Here is a tiny trained network, its code and every weight. The questions are about switching its units off for an input and a class, where a switched-off unit gives its printed mean instead of its output.

import numpy as np


def w(rows, s, z=0):
    codes = np.array(rows[::2]) - 128.0
    scale = np.full(codes.shape[1], s)
    scale[-1] = z or s
    return codes * scale


def f(y):
    return np.maximum(y, 0)


def log_softmax(a):
    a = a - a.max(-1, keepdims=True)
    return a - np.log(np.exp(a).sum(-1, keepdims=True))


def net(x, mask):
    res = np.array(x, float).reshape(1, 4) / 4 @ E
    y = f(res @ A[0][:, :-1].T + A[0][:, -1])
    res = res + np.where(mask, y, B[0][:, -1]) @ B[0][:, :-1]
    return log_softmax(res[-1] @ U[:, :-1].T + U[:, -1])


A, B = {}, {}
E = w([
[159,100,171,133,152,156,121,58,25,158],'x0',
[123,157,76,141,82,129,117,183,23,3],'x1',
[145,178,72,145,185,107,101,174,68,229],'x2',
[124,100,113,90,148,206,13,135,141,114],'x3',
],0.011)
A[0] = w([
[132,113,187,103,156,83,133,97,182,196,21],'N0',
[78,174,49,124,111,107,133,210,215,106,63],'N1',
[114,59,165,91,69,130,184,88,160,88,55],'N2',
[103,116,150,223,102,2,240,99,109,155,7],'N3',
[189,113,164,90,155,147,138,118,187,172,16],'N4',
[110,190,141,158,142,83,192,103,127,114,59],'N5',
[161,191,72,150,201,85,113,179,103,199,96],'N6',
[210,138,142,149,145,160,131,69,45,99,148],'N7',
],0.0075,0.0018)
B[0] = w([
[226,190,73,67,70,74,197,162,56,32,224],'N0',
[81,199,249,87,111,124,190,21,97,219,236],'N1',
[208,61,123,215,92,196,187,96,226,93,212],'N2',
[99,176,103,105,220,204,50,111,206,117,231],'N3',
[160,200,157,18,129,105,102,197,94,10,206],'N4',
[125,156,93,141,195,145,30,135,160,78,178],'N5',
[145,2,83,162,100,183,185,186,144,160,254],'N6',
[107,193,237,78,119,108,178,107,105,160,221],'N7',
],0.0069,0.0083)
U = w([
[167,171,100,104,90,74,167,190,95,42,240],'0',
[115,139,203,111,133,111,177,48,123,197,48],'1',
[128,125,98,125,195,183,15,108,182,108,211],'2',
[175,5,96,196,115,169,206,147,157,130,1],'3',
],0.011,0.00077)

Each question gives the input, the list of numbers given to net, and the class t.
The units are the neurons (one row each of A and B). Each row of codes is followed by its name. A weight is (code - 128) times the scale printed after its matrix; where a second scale follows, it is the last column's (A, B and U).
mask holds one flag per neuron, in row order. A switched-off neuron (its flag False) gives its mean, the last column of its row in B, instead of its output. The means were averaged over made-up inputs and are rounded, as every weight is.
A unit's drop is (log p(t) with every unit on - log p(t) with that unit switched off) / (log p(t) with every unit on - log p(t) with every unit switched off).
The circuit of an input: a set's keep is (log p(t) with only the set's units on - log p(t) with every unit switched off) / (log p(t) with every unit on - log p(t) with every unit switched off). Starting from all 8 units, units are removed one at a time, each time the one whose removal leaves the highest keep (on an exact tie, the one counted first), for as long as the keep stays at least 0.8.
circuit, biggest first: the units of the circuit, biggest drop first
unit that matters most: the unit with the biggest drop
k most important neurons: the k neurons with the biggest drops, biggest first
drop when u is switched off: that unit's drop, to one decimal
input [1,4,-8,-3], class 3: circuit, biggest first -> N2
input [-5,5,1,-6], class 2: circuit, biggest first -> N3; N5; N0
input [-5,5,8,-8], class 2: circuit, biggest first -> N3; N5
input [-7,6,-6,4], class 1: circuit, biggest first -> N1; N0
input [-7,-4,-6,2], class 1: 2 most important neurons -> N1; N6
input [-1,-5,8,-7], class 3: 2 most important neurons -> N6; N0
input [2,-5,-3,4], class 0: 3 most important neurons -> N0; N4; N3
input [5,3,5,-6], class 2: circuit, biggest first -> N3; N5
input [7,5,0,-3], class 1: 2 most important neurons -> N7; N0
input [2,1,-6,0], class 3: 2 most important neurons -> N2; N1
input [6,-8,-7,0], class 0: circuit, biggest first -> N0; N4
input [-3,-3,6,4], class 3: 2 most important neurons -> N6; N3
input [1,5,-1,-6], class 2: 2 most important neurons -> N3; N0
input [8,3,3,5], class 1: unit that matters most -> N7
input [-5,7,8,7], class 3: circuit, biggest first -> N6; N4
input [7,-4,1,-8], class 2: 3 most important neurons -> N3; N5; N1
input [0,-6,-2,6], class 0: 3 most important neurons -> N0; N4; N3
input [-1,-6,-6,-1], class 0: 3 most important neurons -> N0; N4; N6
input [0,-2,2,-1], class 0: 2 most important neurons -> N2; N1
input [-1,-1,-8,-8], class 2: circuit, biggest first -> N3
input [-7,5,0,-2], class 1: 2 most important neurons -> N1; N0
input [-5,-6,1,1], class 0: 2 most important neurons -> N0; N4
input [2,-1,-7,-4], class 3: 2 most important neurons -> N2; N1
input [-1,-6,7,-3], class 3: drop when N4 is switched off -> -0.1
input [-3,-2,8,6], class 3: drop when N2 is switched off -> 0.0
input [4,2,1,-7], class 2: drop when N3 is switched off -> 0.5
input [5,3,1,-1], class 1: drop when N0 is switched off -> 0.6
input [-2,-2,6,3], class 3: circuit, biggest first -> N6
